[[130 125 118 146 114 143]
 [113 138 118 125 153 142]
 [127 120 117 135 125 143]] value 117

[135 103 136 117 126 148 141] value 126

[[111 118 151 117 128 125 151]
 [110 117 157 114 128 127 146]] value 114

[[154 113 126 126]
 [123 126 111 130]] value 123

[[125 151 142 120 129 104 144]
 [129 129 130 129 125 126 125]
 [131 134 139 122 133 127 117]] value 120

[[115 124 142 105]
 [131 128 116 136]
 [124 126 120 125]] value 116
---
[[147 137 127 129 128 142 128 128 120]
 [128 137 129 128 128 122 129 127 121]
 [120 128 128 128 128 130 128 128 117]
 [131 131 130 128 128 132 129 128 122]
 [125 119 128 127 128 124 128 127 141]
 [136 122 128 127 128 120 128 127 150]
 [135 114 128 129 128 136 128 128 137]
 [112 132 127 128 128 127 127 128 127]
 [121 113 128 128 128 138 128 127 127]] ==> 127

[[132 134 111 118 134 129 124 130 138 132 128 123 128 123]
 [129 130 120 121 131 124 133 137 120 127 128 132 126 132]
 [134 136 102 113 133 118 131 138 117 125 128 132 130 132]
 [130 128 121 121 135 130 127 134 137 135 128 123 126 123]
 [125 131 128 126 127 128 130 132 125 126 128 132 129 132]
 [129 138 111 119 128 125 127 129 127 124 128 130 129 130]
 [125 125 133 127 132 132 129 134 134 134 128 127 125 127]] ==> 127

[[129 127 128 140 121 129 119 131 129 127 122 118 130 134 106 123]
 [125 127 128 146 118 130 120 130 129 125 124 123 131 133 109 122]
 [136 129 126 116 144 126 125 131 128 131 121 116 126 138 120 131]
 [119 127 130 145 115 131 127 125 128 122 132 136 130 123 137 129]
 [131 128 127 139 126 127 119 132 128 129 120 116 130 134 110 125]
 [132 128 127 137 128 127 119 132 128 129 120 115 130 134 111 125]
 [121 127 130 137 114 130 130 125 128 123 134 139 129 120 142 131]
 [129 129 128 111 130 127 138 126 128 132 136 137 126 120 143 130]
 [134 129 126 110 149 125 132 128 127 133 126 124 125 132 134 128]
 [129 129 128 110 132 126 138 126 128 132 135 136 125 121 142 129]
 [128 128 128 109 133 127 139 126 127 133 135 138 125 124 139 132]
 [135 129 126 114 146 126 127 130 128 132 122 117 126 138 123 131]] ==> 131

[[129 126 132 128 130 127 129 119 132 129 129 127 129]
 [126 126 120 124 130 127 125 134 127 129 110 127 127]
 [128 127 101 127 128 128 131 139 131 128 114 128 128]
 [129 127 111 129 127 128 127 131 127 127 122 128 129]
 [132 124 155 125 122 124 136 112 128 121 155 126 132]
 [127 128 140 127 128 127 126 118 126 128 125 128 125]] ==> 125

[[150 128 147 132 143 126 127 124 127 129 133 139]
 [126 129 126 134 125 127 143 129 124 148 126 132]
 [133 129 146 144 128 127 137 127 127 133 129 146]
 [143 129 148 138 139 126 129 127 129 127 130 145]
 [132 150 130 128 140 136 127 141 129 132 149 126]
 [131 151 129 128 138 133 127 139 128 125 148 132]
 [130 150 131 125 134 137 129 147 132 129 140 132]] ==> 132
---
[[128 129 125 126]
 [126 128 130 130]
 [128 131 104 127]] result: 125

[153 116 127 124 112] result: 124

[[133 146 131 137 141 149 138]
 [103 113 135 140 151 140 114]
 [140 116 136 109 117 149 146]] result: 149

[[111  99 112 147 136 118]
 [116 108 113 145 129 126]
 [145 153 143 103 125 138]] result: 136

[[119 129 103 139]
 [130 118  99 130]] result: 103

[143 114 151 142] result: 151

[126 151 127 149 135 116] result: 135
---
[[125 148 142 132 121 108]
 [133 111 115 130 144 151]] >> 144

[[128 126 113 153]
 [123 132 138 112]] >> 138

[[125 137 147 135]
 [113 139 151 152]] >> 151

[[141 107 139 142 123 109 139]
 [124 102 152 137 104 124 133]] >> 124

[[152 109 130 117 131 128 154]
 [126 108 133 125 138 125 158]] >> 125

[[127 125 135 133 130 131 136]
 [131 132 133 145 149 146 140]] >> 146

[[139 109 126 131 137 144]
 [133 106 125 122 102 130]] >> 102

[[129 112 151 132 121 123 111]
 [128 140 117 128 127 129 131]] >> 129
---
125,139,149,142
129,111,111,119
120,129,115,134
Out: 111

125,126,143,128,116,131
131,134,152,128,114,147
Out: 114

118,121,121,112,157
132,136,131,138,102
118,120,131,115,144
Out: 138

128,115,133,125,135,136
128,123,137,122,143,147
128,155,130,121,121,125
Out: 143

131,127,126,128,154,125,125
119,139,125,127,113,132,124
131,123,126,127,109,130,124
Out: 132

117,146,118,106
117,117,118,130
133,111,157,136
Out: 118
